Rows near named flat spaces through zero
q165-q738: [ -88  172   34   10  -38   46  196   29  189   11   -2  166  -99   99
   62   -9   31  174  -81  -15  -97  -11 -134  189 -256   -1  103  -25
  -90  141   57]
q165-q738: [ -87  -99   11  -58   68   60 -350 -120 -242 -107  -11    6  121  -90
 -136  120   38 -114  -31  112   31   21   77  -50  188  -32  -21   46
   36  -36 -197]
q903-q383: [-146   40  214  103  -48  189 -248  147 -197 -154  178  315   68 -180
 -108  -24  324   66 -180   35  106 -110  -24  143 -136 -106  -89 -205
 -113  -57  -14]
q191-q178: [-185   27   83  247   31 -158   89 -100   48   48  -39   65 -169 -147
  140 -216  -14  -20  -45  -69  171   14  -30  -88 -150  287  -18  -26
 -114  -42  175]
q191-q178: [-278 -206 -101  -85 -187 -239  -68 -209  -40  -54 -266 -293  -43  100
   77  -48 -175 -268  -37  217 -134  -35  175  -88  232  153 -243  149
  137 -337  -23]
q191-q178: [-166  155  162  -76   60  297  109  185  -44 -111   91  253   66  -17
  -47   15  216  172 -224 -113   48  -46 -183  190  -11 -267  -21 -132
 -116   81  156]
q903-q383: [-159 -104  -83 -179 -163   68 -118  -23 -152  -61 -227 -140   51  236
  -35   56   38  -56  -93   96 -244   22   26   38  170   -7 -131  116
  106 -264  -86]
q887-q659: [ 140   36 -142  -55  107  -61  109  -63  125  -10   91  -61  255  -93
  108   71  -62  -41   16  -74  -47  -91    5   87   32 -283  101  -43
  -12  148 -109]
q191-q178: [ -66   76  -95 -129 -209   -8  318  -26  397  -20   -6  -68  -33  176
  216 -141  -10   32  -60  127 -152  -62   35  259  -80  -84  -31  -27
   28   78  114]
q903-q383: [  75  -59   72   58 -309  -67  -14  409  117 -173  309   50 -239   32
  114  -64  215   96  -71  233   98 -175  168  194 -204  -93 -156 -111
  130 -176   -8]
q887-q659: [  72  -11 -220  184   47 -412  174 -191  168   72 -100 -167  -90  -35
  311  -26 -205  -24  115  -32  -70   11   -8  -41 -201  242  168  125
  -25   -6 -117]
q191-q178: [ 265 -108   58  116  246 -226 -242  -19 -241  113  136    5  346 -409
 -368  222 -285 -294  171 -162   66 -212  123 -404   78 -225   10 -156
  -19   -1 -130]
q887-q659: [  52   89  154   31 -106  161  234  294  214 -105  294  146 -172  -53
  150 -209  245  170  -59   43  259  -42   -5  201  -87  -84 -100 -186
  -39   82  285]
q165-q738: [  -3  163  -58   20  -57 -140   97 -149  520  -20  243  245  265 -200
  154 -247  -69 -117 -198  -26   89 -346  225  163 -279 -284  -86 -193
  -95   -2   22]
q191-q178: [ -47 -205  -23 -113 -125    6  100   79 -350 -190 -214 -298   -9   47
   88  145  106  -36  145  189 -225  104 -145   63  328  107 -142  -16
    8 -199   80]
q165-q738: [ 222  268  -16  145 -125 -126  365  -14  700  197  184  234 -239   84
  229 -338  -93  184   53  -65  143  -73   81  142 -544  170   43  -61
  -90  139  193]
q903-q383: [ 190   13 -208   76   73 -176   24 -192  205  250   27 -187  211   17
  106  -18 -163 -106   93 -174  -19  -42  110   -8  -62 -202  109   76
   93  187 -231]
q191-q178: [ 164   78  -56 -310  -35  250 -169  153    9 -207  162  270  474  -28
 -199  139  124    0 -203  -12 -213 -273   75  141    9 -499  -52 -187
  -40 -175 -129]
q191-q178: [-353  -51   21  -11 -107  -70   93 -211   64   71 -241 -173 -171  141
   62 -118 -113 -111  -42  110  -44   90   16   -8  117  190 -110  125
   56   -3  119]
q165-q738: [  -1   32  -85  148  233  -72 -243 -299  -96  135   14   32  355 -209
  -42   83  -45 -125  -12 -191    8  -43    7  -27  -55 -189  173   -2
  -62  223 -319]
q903-q383: [-332  138  -42  144  -23 -238  435 -249  262  267 -205 -162   43  104
  237  -25 -186  -32  -56 -170 -172  -72 -167  247 -183 -210   -7   36
  -44  266   17]
q903-q383: [ 176  224 -165   44  239  -24  168 -199  265  382  -39  -10  200  145
   23   78 -212   93   47 -400  -52   34 -105   48 -193 -292  249  138
    2  386 -207]
q887-q659: [-221 -159   71  181   59 -137 -328 -151 -400   94 -155 -102  129 -148
 -160   69  -41 -230  -22  -83   13  -30   37 -206  116   21 -123   30
   24 -161 -154]
q165-q738: [  32  106    0   53   61  207  108  147  -50  -42   45   88 -102   80
  160  -23  272  280  -48 -112   37  156 -216  178 -102   41  180    9
  -73  148   24]
q191-q178: [  57  136  -45   59  -89 -119   -6  -71  427  167  127  161  -16   68
    1 -169 -137  -16  -91  -51   50 -162  203   18 -341  -65    6   11
   44   26  -66]
q165-q738: [ -69  -49   51  -16   43   67  -50 -128 -161   -6 -135  -61  -45    2
  -15   14   17  -17   93   44   50  147  -65  -25  177  164  -83   56
  -36  -16   45]
q903-q383: [-358 -206    7 -128    9   46 -451  -91 -511 -149 -253 -100  122   42
 -224  204   17 -190 -185   97 -143   12   40 -149  340  -23 -131  156
  107 -328 -219]
q165-q738: [ -64 -147   72 -141  -45  191 -151  251 -414 -235  -35  -74  -57   61
  -90  188  214   62  -31  136  -47   85  -88   25  287  -32  -93   20
   68 -185  -14]
q191-q178: [ 100  -56  134   56  143   74   -5  101 -419 -112    1    9  112 -224
  -70  225  132   48  175  -35   18   55 -232   18  156  -40  -48 -147
 -152   12   35]
q165-q738: [ 394  121  -80  217   28 -100  107   47  168  246  144   37   57  -12
   51   37    0  142  217 -178  -76  -11  -67   82 -400  -47  248  -81
  -50  294 -165]
q165-q738: [ -62  -27 -134  179  -50 -168  330 -133  202  248 -142 -386 -295  200
  336 -160  -64   46  158  -30   -1  244  -75   58  -34  246  177  182
  109  322   44]
q887-q659: [-183  185   31 -235 -165  146  -56  -83  508  -45  105  356   68  126
  -91 -277  -63  -50 -360   65   65 -239  279   87 -150 -170 -201  -29
   15 -179  121]
q165-q738: [ 170  -34  -34   61    9  -99  -88  -92  129   48  105   22   85 -163
  -42 -132  -91 -141   82   15   81  -68  177 -166  -46   95   24  -81
  -12   -3   18]
q887-q659: [-148   69  229   24   99  273 -125   -2 -295 -131  -55  292   -6 -126
 -110  -11  232  121  -61  -39  132   99 -194   34   48  157 -115  -99
 -220 -100  161]
q165-q738: [-167  -61   53  -45 -377 -122  369  434  205 -166   85 -126 -370  189
  187  -93   71   80 -137  241 -108 -145   39  167  -99  -28 -142  -68
  142 -180  261]
q887-q659: [  97   54 -163 -150   82   37   89 -191  125   47 -178  -59  -19  165
   15   39 -156   51   97    9 -170  170  -63  -58   39  202  213  157
  -14  118  -23]
q887-q659: [   2  -49  103   66 -264  127 -138  503 -187 -167   99  118 -420  235
   32  -23  362  293 -126  118   33   50  -23   97 -206  198  -66   43
  105 -331    0]
q191-q178: [  47   37    3  -73  117   57 -276  -12  -62 -114  139  254  319 -195
 -170   58    9  -87 -170  -78   46 -204  113  -69   -9 -252  -31  -97
  -60 -153 -132]
q887-q659: [  55  -67  103  193  -62  -53 -135  118    8   83  187    8 -115 -114
  -48 -160   64  -63   19   -5  233  -42  162 -125  -82   58  -55  -73
   73    0   37]
q903-q383: [ -43   -7 -135 -265  207  -11 -157 -214 -201 -100 -238   -1  245   50
 -173  350 -239  -74  -29   -8 -239    4  -74  -93  222 -116   60  177
  -18 -118 -235]
q165-q738: [   2  -23   47 -112   80   60 -307  -76    1  -79   37  194   -9  -80
 -234  -78 -117 -116  -92   54  178  -27  209 -292  103  158  -67   54
   14 -218   39]
q903-q383: [  15  100   30  -53  -12   93  127   85   87 -114   35  149 -113   43
   79   -8   87  171  -32   47    5   33 -101  131  -96   72   34  -22
  -86    4   96]
q903-q383: [-170    3   62  165  137 -148  -48 -248 -158  133 -147   10  188 -198
  -94   53 -138 -160   19 -145  -44  -56  -79 -108  -24   -9  -16  -54
 -125   46  -34]
q887-q659: [ 278  249   30  -76  -81  276  165  245  422  -62  376  368   92   -8
   42 -168  236  239 -104  -39   50 -139   22  274 -330 -245  117 -252
 -103  204  119]
q191-q178: [  -4   71  118    8   59   68 -307  -25  -65  -28  126  322  216 -166
 -249   50   18  -58 -125  -53   76 -186   96  -36 -119 -183  -99 -114
  -79 -109 -115]
q903-q383: [ 513  -35 -290 -267   22   37  214  -24  -28 -112  -22 -170  647 -109
   51  233   -6  -74  253  -30 -497 -122 -108  138  160 -347  122 -245
 -125   32  -95]
q903-q383: [ -64   21  148  143  -46   85  243  201   56   26   65  -12 -371   23
  117 -215  145  153   22   -8  202  157 -102  -17  -44  262   42  -41
  -19  130  332]
q887-q659: [  74   11  -48  130   83 -132  114  -73  -94  134  -98  -90  122  -71
  -10  131  -89  -16  142 -125 -202    8 -156  -29 -108   -3  175  -51
  -82  171  -72]
q903-q383: [ 190  -74  -89 -242   45  284 -294  164 -307 -323   32  104  123   22
  -77  152  251  117  -47  107  -89   87  -28   -4  201   37   84   20
  -10 -232 -131]
q191-q178: [   9 -184   98  -11  -60   -6 -116  148 -461 -159  -92  -86   91 -125
 -130  185   99  -82  103   93 -128  -31  -84  -69  203   24 -187 -122
  -42 -285   28]
q887-q659: [-245 -123   24  -99  -83   52   89   44 -194  -50 -241 -250 -247  224
   53   39   19   19   -3  109  -53  188  -98   -6  285  161 -112  173
  109 -111  114]
q887-q659: [  19  -15  241   -3 -137  363   55  413 -253 -168   74   86 -392  132
   -3  -20  418  324   62  139  126  239 -207  153   52  237  -69  -67
  -27  -14  252]
q903-q383: [  99   38  132  111   -4 -150  118   23  201   96  169   73  -62 -176
  -85  -57 -166  -82  118   23  151 -127   93  -82 -129  -22  -68 -144
  -35  122  144]
q165-q738: [  88  -75  -13  -70   49   10 -267  -39 -134  -81   81   46  261 -157
 -152   89  -11 -150  -12   28   14 -121  133  -81  123 -174  -77  -66
   13 -118 -145]
q191-q178: [-128   45   28    0   12  -44  116 -136  181  105  -20  -33   -4   -6
  -20  -64 -142  -87  -15    1   16  -21   33  -10    5  -47   12   -3
    9  186   79]
q887-q659: [  48  142  -62 -135  -72   74   39 -212  482   17   67  175  -14   76
   47 -243  -85   -4  -47  110   61  -19  181   67 -124  105    7   11
  -27   77   82]
[-397 -108  308  308  -66 -277  -52 -118  -51  153  -62   -9 -271 -221
 -107 -256 -184 -275  -30   17  347  -88  157 -295    8  273 -371  -48
   -5 -196  296] : q887-q659
[   9   63  -82 -197  306  207 -373 -224 -211   -1  -79  152  378  -12
 -259  238  -69  -42 -116 -175  -33   26  -18  -92  190 -259  107  136
  -19   30 -310] : q165-q738
[ -17 -146 -261  -26   12 -427  116 -501  300  237 -214 -470  104   13
  144  -91 -500 -399  194   61  -50   -6  257 -201  231   65  -54  197
  162   68  -83] : q903-q383
[ 172   94  -57  141  -50 -139  394   54  367   66  208  -54    4 -108
  290 -143   20   59   99  -33   36  -86  -23  203 -225 -117  109 -172
  -59  292  111] : q887-q659
[  61 -147   58  194  -45 -129  -74  362 -377 -144   52  -88 -315  -12
  116  140  194  162   64   47   98   69 -104  -19  -44  179  -33   55
   58 -249  -73] : q887-q659
[-193    8   20  -81  -67  108  188   58   12  -61 -143  -78 -282  202
   74  -29   49  128  -37  112  -90  183 -138   54   65  223   96   99
   21   83  168] : q165-q738
[ 223  206   26  -48   43  330   26  279  135 -104  251  325 -132  112
   74  -42  309  390  -92  -72  144   91 -111  218 -230  -34  180  -21
  -63  128    7] : q903-q383
[-240  -36 -133   51 -289 -237  400   87  269   16  -17 -315  -28  160
  413 -116   45  -37 -143   52 -175 -168   19  343  -82 -290 -116  -18
  133   -1   17] : q887-q659
[ -33  -74   32  111 -140 -107 -230   94 -127   75  -31   10  -86   76
 -151   41   -7  -40  -29   28  -99  -68   93 -103 -171   79  -32   34
   93 -177 -147] : q887-q659
[-171   72   42 -129  256  217 -568 -263 -191  -21  -32  358  378 -128
 -391   67  -50 -147 -290 -161   81  -90  123 -210   99 -178   -3   58
  -58 -129 -227] : q191-q178
[  34  132  271   96   26  141 -142  -28  256   49  296  418  -18 -267
 -210 -320   22  -63  -67  -19  422 -124  211 -130 -157   61 -158 -224
 -124   43  266] : q887-q659
[ 157 -250   81  -20   89  114 -353  226 -666 -122  -31 -127  105 -126
 -273  260  139  -71  139   -3   -2   84  -50 -256  355   11  -75  -29
   54 -241  -93] : q165-q738
[ 564  308  -32   89   74  258  168  324  327  139  377  305 -120  146
   93    0  248  498  120 -215  114  101 -150  272 -499 -116  364  -59
  -59  429  -97] : q191-q178
[ 123   89 -216   39  141  -46  188 -351  218  155 -181  -85   57   35
  211 -156 -116   25  136 -136  -84  196  -89  -51  -60  305  268  100
 -116  203   29] : q191-q178
[  56  305   34  134  -13  -59  477 -132  624  209  154  191  -22  -40
  207 -232  -85  124   36 -112   62  -90  -65  267 -426  -84  103 -165
 -173  433  202] : q191-q178
[-191  -28  107  124  -21  -76 -193   61  -50  -61   68  134 -206  -74
  -76  -62   11  -23 -146   76  139  -43   95 -126 -120  165   14   27
   28  -94   -4] : q165-q738
[ -71  -57  -76  -75 -118 -193   43 -170  197   23   -3 -160  156   -6
   90  -18 -163 -214   -3  109  -23 -178  190  108   95 -248 -240    1
   93  -73  -79] : q165-q738
[ 214  115   55   67  249   12 -249 -117    4  134  140  269  197 -191
 -266   97 -141  -30   53 -184  154  -72   59 -169 -138 -113   91  -35
  -84  122 -162] : q903-q383

Rows near named flat spaces through zero
q650q29: [-108  128   33 -134    5  214 -264 -126   98  163  -66 -152 -138  173
  427  -90  131  165 -477  205  -86   46  403  253 -155  171   -6  -51
 -109  -87 -344]
q455q91: [ 178  -92 -120 -367   77  102  252  183   24 -154  115   55  142   53
 -365  -66 -102 -294  154 -201 -301   47  -87  -29  363  -91 -138  279
  192   94  249]
q495q928: [ -46  -61   38 -362  192  282  102  335    9   18   12  135  331  193
 -320   68 -261  -67  141 -140  -40  -50 -167  -36   59  -32 -454  231
   69  122  105]
q650q29: [  72  -19   32  269 -149 -377 -136 -213    5  -80  -20   68  -71 -110
   76   27  162   -7  222   38  292  -32 -125 -198  -23   -3  278 -286
   23 -146  -65]
q455q91: [-179  117  -46  314 -137 -472  185 -321   28 -177   73  133 -103   12
    5 -266  138   21  -40   78  277  125 -301 -219 -374 -422  379 -475
  -10   34  259]
q650q29: [  50    9  -32 -254   90  168  180  326 -119  -23  108    6  312  -20
 -399   38 -268  -54   82 -138  -78  -37 -116  -74   11 -104 -230  207
  101   89  170]
q923q447: [  -1 -112 -106  -87  121  234  139  146  -83  -84   10   50  147  120
 -204   46 -212  -67  -17 -175 -251  -56   89  132  117   66 -216  237
  -34  147   98]
q495q928: [  60  -62   32 -151  118  234   49  190  -31   24  -82  -89  -18 -133
  206  126   18   -8   48   67 -143    3   76   44  145   64 -217   20
  -16  -99 -159]
q495q928: [-225  190 -148 -200  -53  266  231 -156 -206 -121   33   15  135  180
   17 -400  -67  -14 -678  105 -343  104  247   48 -286 -421   49  -61
 -109  113  305]
q455q91: [  49 -129  -39   41    2  146   53  -51  -94 -238  -18   11  -40    0
  161   39   45 -215   28 -173 -317  -90  441  111  325  213  -47  202
   -7 -154  -60]
q923q447: [  16  -13  131   -9   35   96  153  153 -149  -14  -35   55  151 -237
  -42  123  -54  -37  148   11   74  -74 -210 -234    2 -156 -163   24
   64  -24  179]
q923q447: [ -66 -129   76 -135  199  334  304  345 -149 -254   41   95  260  -15
  -88  157 -210 -218  229 -291 -223 -145  188  -22  202   76 -465  320
   78  -89   88]
q650q29: [ -64   17    2  165  -51  -14 -128 -104  -73  -12  -86  -59  -86  -46
  300   15   88  105  -88  111   37  -17  220   46 -103   74   86 -203
 -141 -161 -231]
q455q91: [  68  114   55 -294   47 -133  -28   43  194  -54  204   27  177  169
 -142  -72    6  -53  -60  -58  209   17 -115 -106 -142  -16  -26  -54
  286  -13  -45]
q923q447: [-147  131  -65 -123  -25   44  288   31  -87 -175  123  -26   46   23
  -50 -255  -28 -110 -176  -37 -194  103  151  -19 -106 -287   35   -4
   20  -51  200]
q455q91: [  50    0   12  466 -352 -483 -499 -605  104  192 -175   84 -347   19
  161  -80  327  109   29  203  320    8 -103  -67   19   90  589 -250
 -160  -12  -49]
q495q928: [ 241  -60  -61 -160  -35  -53 -188 -161  188 -169   49 -152 -248   43
  400  -22  308 -207  -38  -32 -235   33  525  190  399  378  158   15
  138 -314 -430]
q650q29: [ 126 -218  142  404   58  142  172    3 -260 -233 -136   -8  -92 -481
  436  375  107 -117  213  -77 -123 -226  197  -98  269  206 -108   49
    0 -205  -41]
q923q447: [-155  -25  123  127  107   64  321   43  -70 -346   79   72   35  -72
  243   39   32 -172   53 -177  -63  -86  226  -68  -30  -14 -169   12
   97 -180   57]
q495q928: [  28  -51    6   94   53  -81   79  -96   64 -112   21   52  -49    1
  103   34   67  -37  -13  -32   39  -17  -66  -18  -19   17   23  -94
   72   36   16]
q650q29: [ -51  136  178   47 -196  -93 -177 -184   12  128  -85  -51 -191 -165
  302  -91  275   -1  -24  214  125   45   75 -143   15  -83  195  -85
  -19 -231  -32]
q455q91: [ -53   49 -144  182  -80 -208  -38 -403   89 -125   48   28 -157  208
  155 -213  137   37 -381   42  -16   65  128  122 -202  -31  329 -242
  -38   94   -2]
q455q91: [ 147  -12   93  -40   40 -155   34  -12  110  -21   55   52   36 -104
  -10   91   85  -39  110   18  220  -20 -323 -194  -13  -46    8 -114
  216   28   52]
q495q928: [ 158   67  -57 -275  -62 -119   21 -182  184   64  121   91   37  163
 -333 -206   49 -124 -201    1  -10   92 -336  -89   55 -197  164  113
  235  289  359]
q495q928: [ -83  107  -42  357 -148 -240 -369 -354   83  313 -136  -93 -276   41
  243  -55  143  392 -312  326  287   75 -101  124 -389   26  380 -378
 -251  118 -206]
q923q447: [  17  128  203  -51  -99 -115  -80   -2   42  220  -41   -4  -28 -213
   22    3  133   61   96  208  295   41 -360 -275  -87 -210   64  -97
   86  -44  116]
q923q447: [ -57  110  106  -31 -113 -209   81  105  -52  -24  124  104  200  -60
 -380  -76  -84  -86  279  -95  252  -12 -259 -303  -83 -239   41   47
  130  -51  271]
q495q928: [-101 -140    4  491   -3 -250   84 -447   21 -363  -13  272  -72  151
  225   11  126  -99  -62 -161  121 -137   39  -48 -110   68  159 -214
   11   59  116]
q923q447: [  51  141  -20 -274   17 -174   65  134  202   80  181  -87    6   43
 -220 -135    5    4   34   30  123  160 -244  -46 -102 -155   63  -54
  183   39   24]
q455q91: [-212  112  -48    5  -41  -37   50  -86  -32  -60   43   67   80  195
  -61 -209  -58   45 -196   11   33   51   51    0 -269 -190   53 -122
  -79   32   94]
q455q91: [ -30 -100  -68  -73  -59  172   21 -204  -71 -174  -70  166   25  207
   -8 -140   30 -249 -113 -128 -336  -46  279   57  300   16  -24  234
  -45   21  196]
q650q29: [ 141 -251   -4  -47   57  246  -91    1  -27 -158 -109   66  -22   61
  144  177   36 -251  186 -206 -330 -150  405  147  548  402 -200  340
   -3 -132 -151]
q650q29: [  87  -96 -114 -130  158  275  -78  179  -21   -4   17 -100  112  138
  -19  148 -183   57 -129 -118 -217  -83  305  283   76  335 -217  185
  -37   49 -273]
q495q928: [-120   -6  272  278  103  -11  280  290 -125   31  -36   11   23 -441
   75  276  -54   82  394   15  289  -80 -369 -272 -158 -159 -223  -53
   26  -72  145]
q455q91: [ 166  -25   82  145 -100 -235 -293 -265  282  330 -122  -59 -406 -103
  186   67  297  103   58  223  189   84 -305   30  145  126  271  -50
   13  109  -66]
q923q447: [  48  -88  153 -170   95  220  179  301  -88  -21  -10   86  189 -154
 -193  170 -122 -179  328 -148  -65 -101 -141 -168  266  -24 -342  333
  127  -18  212]
q923q447: [ 130  -52   -6  -35    6   93 -364    3   37  216 -142 -112  -60    1
  197  163   45  172  -38  153   47  -39  112  136   65  291  -23  -61
 -108  -60 -393]
q650q29: [ -40 -136 -101   74  111   30   32   48  -26 -171    0  104  127  190
  -77   75 -148  -18   92 -174  -39  -79   95   99    2  145 -140  -18
  -61   36  -97]
q650q29: [  31  -61 -102  132   79  267  -67  194 -172   21  -76 -308 -137 -189
  354  196  -56  165  -92   38 -286  -40  556  341   60  350  -76   27
 -229 -201 -482]
q455q91: [ -48  163  -63 -300  -15    0  152  107   64   16  123 -109  -15   33
  -96 -244   13  -41 -122   67 -113  187   -5    8  -66 -251   46  -23
   63  -27   77]
q650q29: [  46  -27  -45  -87   50   33   27   17    7 -119   40   -4   56   56
   48    0   -1  -55  -43  -49  -68  -13  118   31   32   58  -43  -35
   52  -52  -94]
q923q447: [-141   84  141 -234 -103  130    9  178  -91   36   10   86  174   36
 -253 -112  -80 -177  231  -96  -44  -16   84 -157  170 -131 -163  326
   16 -153  208]
q923q447: [-199  131   77  289 -113 -130  -34 -390   53 -152   25  -54 -288   33
  547 -170  293    9 -360   80    5   22  436   94 -207   45  278 -192
  -43 -201 -129]
q495q928: [ 154 -179  -47 -195  257  107  251  301   72 -156   71   48  144   -2
 -162  187 -141 -133  264 -192  -97  -31 -192    6  197   78 -322   96
  172   88    0]
q650q29: [  51 -200  290  145   99   17  363  165 -138 -455   49  231  175 -308
   81  293   42 -425  600 -358   38 -256   13 -371  372   69 -315  224
  292 -291  214]
q495q928: [ 147  -27   65   -8   64  -99  189   73   79 -142  103  -79 -105 -233
  143   93  134 -132  157  -51   -4   14  -43  -79  135   27   12  -21
  213 -120  -27]
q455q91: [ -28  193 -115  -31  -75 -246 -111 -214  200  229   61  -96 -160  137
  -37 -244   88  244 -377  257  180  210 -279   70 -384 -218  328 -314
  -25  223   11]
q495q928: [ 146  -83  -74 -141   24  128   -3  151  -96  -41   -9  -40  104  -55
 -108   79  -85  -81  111  -73 -170  -40  109   25  227   97  -94  130
   11  -53  -64]
q923q447: [ 113 -253 -185  326  148   28 -459 -299  224  -67 -136 -141 -355  308
  671  249  162  193 -252  -21 -139 -102  673  614   97  840   71 -179
 -212  -79 -865]
q495q928: [  84  -46 -129 -115  -53  191 -374   80  -49  258 -182 -182  -93   39
  101   53  -21  158  -20  157 -179   36  301  259  190  262   -2   42
 -268 -102 -408]
q650q29: [   6 -186   47  167   55  -35    0 -109   47 -210  -50  170  -26   90
  122  125   59 -163  217 -184   -8 -124  104    3  216  216  -91   60
   30  -62  -40]
q455q91: [ 241    2   34 -240  119  191  -38  348   61  278   -6 -295  -95 -300
   64  222   -8  118   71  138  -80   56  -82  104  156  152 -146  130
   72  -17 -239]
[ 228  -34   27   46 -131  -59 -166 -116  -48  142  -86  -34  -73 -219
   -4   87  112   -7   51  110   31  -35 -133 -111  194   32  172   39
   32   13   52] : q495q928
[-153  230  -67 -267 -135   24  104   28  -40  -24  153  -74   55  125
 -201 -366  -36  -93 -212   -9 -181  147  226   15  -81 -265  119  123
   10  -72  177] : q923q447
[-115  217 -143   97 -103 -214   77 -183    8  -30  161 -117  -78   73
  -24 -283   18  141 -407   92   35  141   61   74 -415 -222  346 -247
  -30   74   56] : q495q928
[ -50   64 -212   20   53  156 -128  -76  -27  156  -16 -146  -10  201
   35  -68 -141  305 -552  130 -126   46  165  332 -332   77   70 -107
 -201  241 -175] : q455q91
[   0  -32   27  246 -144 -204  -79 -272   36   20  -74   81 -193  -42
   59  -44  161  -42   78   37   72    8  -90  -65   91  -28  238  -36
  -45   20  131] : q923q447
[ 202   29  206 -171   71  -61  144  271   63   60   95  -58   70 -358
  -74  192   49  -73  312   18  214  -14 -396 -291   88  -89 -129   44
  307  -71   84] : q923q447
[  76  -38 -103  -41   18  -21  -53 -121   45  -62   46   61   78  187
 -110  -35  -45  -17 -166  -70  -37  -31   13   68  -17   71   47    7
   50  140   17] : q455q91
[ 334 -310 -103  223   39   79 -463    2  -93  117 -243  -58  -13  -88
  153  449  -43  158  221   11    9 -212  153  180  308  596  -44  -28
 -181  -44 -530] : q923q447
[  -6 -278   23  393  128  -31  -57 -189   71  -70 -204  187 -149   56
  266  258   65   37  170  -47   84 -127 -124   76   97  248  -98 -117
 -122  119  -95] : q923q447
[ -71  -66  158   82    5  -58  210  -31  -15 -117  -10  258   96  -41
 -161   25   -2 -192  261 -132  114  -74 -323 -274   89 -194 -114  117
  120   78  413] : q650q29
[ -62 -265  -41  246  137  241  151   40 -206 -320  -88  158  119   58
   82  209 -156 -147  142 -294 -257 -219  339  116  214  259 -274  191
 -115  -29  -12] : q923q447
[  23  117   75 -323  128   41  346  174   82  -84  218   34  200  -17
 -232  -85  -74 -117 -107  -70   31   51 -309 -179 -139 -289 -156   78
  319  143  323] : q650q29
